Here is a tiny trained network, its code and every weight. The questions are about switching its units off for an input and a class, where a switched-off unit gives its printed mean instead of its output.

import numpy as np


def w(rows, s, z=0):
    codes = np.array(rows[::2]) - 128.0
    scale = np.full(codes.shape[1], s)
    scale[-1] = z or s
    return codes * scale


def norm(h):
    return h / np.sqrt((h * h).mean(-1, keepdims=True) + 1e-5)


def f(y):
    return np.maximum(y, 0)


def log_softmax(a):
    a = a - a.max(-1, keepdims=True)
    return a - np.log(np.exp(a).sum(-1, keepdims=True))


def net(x, mask):
    res = np.array(x, float).reshape(1, 7) / 4 @ E
    u = 0
    for l in range(3):
        y = f(norm(res) @ A[l][:, :-1].T + A[l][:, -1])
        res = res + np.where(mask[u : u + 7], y, B[l][:, -1]) @ B[l][:, :-1]
        u += 7
    return log_softmax(norm(res)[-1] @ U[:, :-1].T + U[:, -1])


A, B = {}, {}
E = w([
[218,141,49,137,178,151,195,112,100,137,121],'x0',
[34,158,39,182,182,172,191,142,115,44,148],'x1',
[115,110,122,64,119,146,177,169,16,111,244],'x2',
[156,196,174,76,102,199,167,45,135,193,72],'x3',
[170,113,208,202,169,204,34,127,75,108,98],'x4',
[152,131,187,192,39,50,133,45,49,106,159],'x5',
[120,110,57,116,122,129,104,254,81,135,120],'x6',
],0.0057)
A[0] = w([
[32,144,39,199,125,162,218,170,227,168,81,64],'L0N1',
[78,42,14,65,150,111,207,233,115,170,129,35],'L0N2',
[23,160,171,88,117,152,238,80,115,128,206,101],'L0N3',
[153,172,197,99,103,86,174,56,199,179,122,83],'L0N4',
[128,188,43,53,118,156,255,97,144,134,156,123],'L0N5',
[165,122,67,22,99,93,163,138,114,202,236,130],'L0N6',
[87,141,135,172,206,155,80,199,120,105,133,2],'L0N7',
],0.0056,0.0028)
B[0] = w([
[147,142,151,88,136,102,74,113,124,16,109,239],'L0N1',
[96,65,236,92,117,95,110,59,128,180,84,247],'L0N2',
[88,71,187,142,103,144,153,106,17,102,115,211],'L0N3',
[59,184,75,169,95,110,196,88,174,140,109,221],'L0N4',
[131,132,130,137,126,163,111,238,85,123,228,253],'L0N5',
[124,175,116,163,103,139,194,184,88,115,135,236],'L0N6',
[96,137,67,213,253,125,194,104,167,137,98,178],'L0N7',
],0.0073,0.0051)
A[1] = w([
[183,254,72,130,85,147,207,133,153,137,161,90],'L1N1',
[97,63,34,212,145,114,207,95,37,118,110,161],'L1N2',
[166,111,97,66,85,114,46,153,187,196,148,78],'L1N3',
[174,145,174,132,68,143,142,4,151,159,81,3],'L1N4',
[108,190,151,46,148,127,160,219,125,170,135,196],'L1N5',
[232,89,72,61,191,125,92,218,185,178,174,63],'L1N6',
[87,117,177,211,111,105,102,82,194,147,134,87],'L1N7',
],0.0058,0.0023)
B[1] = w([
[160,103,94,181,178,117,164,176,189,116,154,199],'L1N1',
[152,147,166,136,64,128,59,106,116,144,166,255],'L1N2',
[121,165,200,176,69,184,208,129,71,108,132,158],'L1N3',
[124,165,159,112,171,53,110,81,157,205,2,197],'L1N4',
[143,167,83,183,100,150,206,104,85,110,103,226],'L1N5',
[46,86,179,86,108,173,220,102,100,80,127,172],'L1N6',
[111,98,158,98,111,151,135,150,83,196,161,193],'L1N7',
],0.0083,0.0052)
A[2] = w([
[172,127,161,134,96,171,60,187,86,142,191,187],'L2N1',
[111,104,113,130,204,162,51,161,159,64,119,104],'L2N2',
[81,135,136,146,115,47,103,107,134,108,255,149],'L2N3',
[78,68,176,176,133,129,71,163,125,148,172,185],'L2N4',
[139,158,148,71,167,117,83,25,110,199,94,71],'L2N5',
[188,103,96,209,111,58,92,115,84,130,141,6],'L2N6',
[96,138,138,132,99,150,138,47,69,95,211,96],'L2N7',
],0.009,0.0021)
B[2] = w([
[116,118,92,120,149,162,182,141,98,10,105,223],'L2N1',
[192,213,84,120,104,55,119,215,149,169,222,196],'L2N2',
[132,59,129,138,149,244,204,138,85,113,109,242],'L2N3',
[155,136,45,149,175,185,208,147,100,109,147,236],'L2N4',
[56,69,167,202,112,118,168,85,187,169,122,206],'L2N5',
[88,11,164,25,2,115,119,77,111,105,6,208],'L2N6',
[100,68,124,28,119,177,170,125,154,87,86,253],'L2N7',
],0.008,0.0066)
U = w([
[103,94,255,152,74,65,105,31,224,194,50,123],'0',
[120,52,140,111,118,207,220,148,40,22,118,174],'1',
[175,195,71,203,204,84,160,203,201,148,215,160],'2',
[167,154,122,45,117,29,3,127,190,62,135,4],'3',
],0.0086,0.0036)

Each question gives the input, the list of numbers given to net, and the class t.
The units are the neurons (one row each of A and B). Each row of codes is followed by its name. A weight is (code - 128) times the scale printed after its matrix; where a second scale follows, it is the last column's (A, B and U).
mask holds one flag per neuron, layer by layer. A switched-off neuron (its flag False) gives its mean, the last column of its row in B, instead of its output. The means were averaged over made-up inputs and are rounded, as every weight is.
A unit's drop is (log p(t) with every unit on - log p(t) with that unit switched off) / (log p(t) with every unit on - log p(t) with every unit switched off).
The circuit of an input: a set's keep is (log p(t) with only the set's units on - log p(t) with every unit switched off) / (log p(t) with every unit on - log p(t) with every unit switched off). Starting from the 12 units with the biggest drops (on a tie, the unit counted first), units are removed one at a time, each time the one whose removal leaves the highest keep (on an exact tie, the one counted first), for as long as the keep stays at least 0.8.
circuit, biggest first: the units of the circuit, biggest drop first
unit that matters most: the unit with the biggest drop
top k neurons: the k neurons with the biggest drops, biggest first
k most important neurons of layer l: the k neurons of layer l with the biggest drops, biggest first
drop when u is switched off: that unit's drop, to one decimal
input [-1,8,6,-2,8,-3,6], class 2: unit that matters most	L2N2
input [-8,5,-8,1,-3,0,1], class 2: circuit, biggest first	(L0N2; L2N6; L2N7)
input [5,-8,1,8,8,-5,5], class 0: 2 most important neurons of layer 0	(L0N5; L0N6)
input [3,-6,-1,2,-3,2,-4], class 0: 2 most important neurons of layer 2	(L2N4; L2N2)
input [2,-7,-3,-3,-3,-1,1], class 0: top 2 neurons	(L0N5; L2N4)
input [-5,6,-3,5,1,-7,-8], class 0: top 2 neurons	(L0N6; L2N4)
input [-5,-6,-7,-7,6,0,-3], class 1: 2 most important neurons of layer 0	(L0N2; L0N4)
input [5,7,-7,8,-8,-6,-6], class 2: top 2 neurons	(L0N5; L1N1)
input [-4,-7,-1,4,1,8,7], class 0: top 2 neurons	(L1N4; L0N5)
input [1,-4,2,6,-2,1,1], class 2: top 2 neurons	(L1N1; L0N4)
input [-3,-3,-8,1,-2,-7,6], class 0: 4 most important neurons of layer 2	(L2N4; L2N3; L2N1; L2N7)
input [-3,-3,-3,8,-7,0,2], class 2: 2 most important neurons of layer 0	(L0N2; L0N5)
input [7,-3,2,7,0,3,-6], class 0: drop when L1N4 is switched off	0.4
input [6,-2,-3,5,-1,7,2], class 0: drop when L1N2 is switched off	0.0
input [-4,-3,-8,-1,-6,1,6], class 0: drop when L0N5 is switched off	0.2
input [-1,-7,8,5,1,4,-7], class 0: unit that matters most	L1N4
input [-1,8,-5,-1,0,-3,3], class 3: 3 most important neurons of layer 2	(L2N3; L2N4; L2N5)
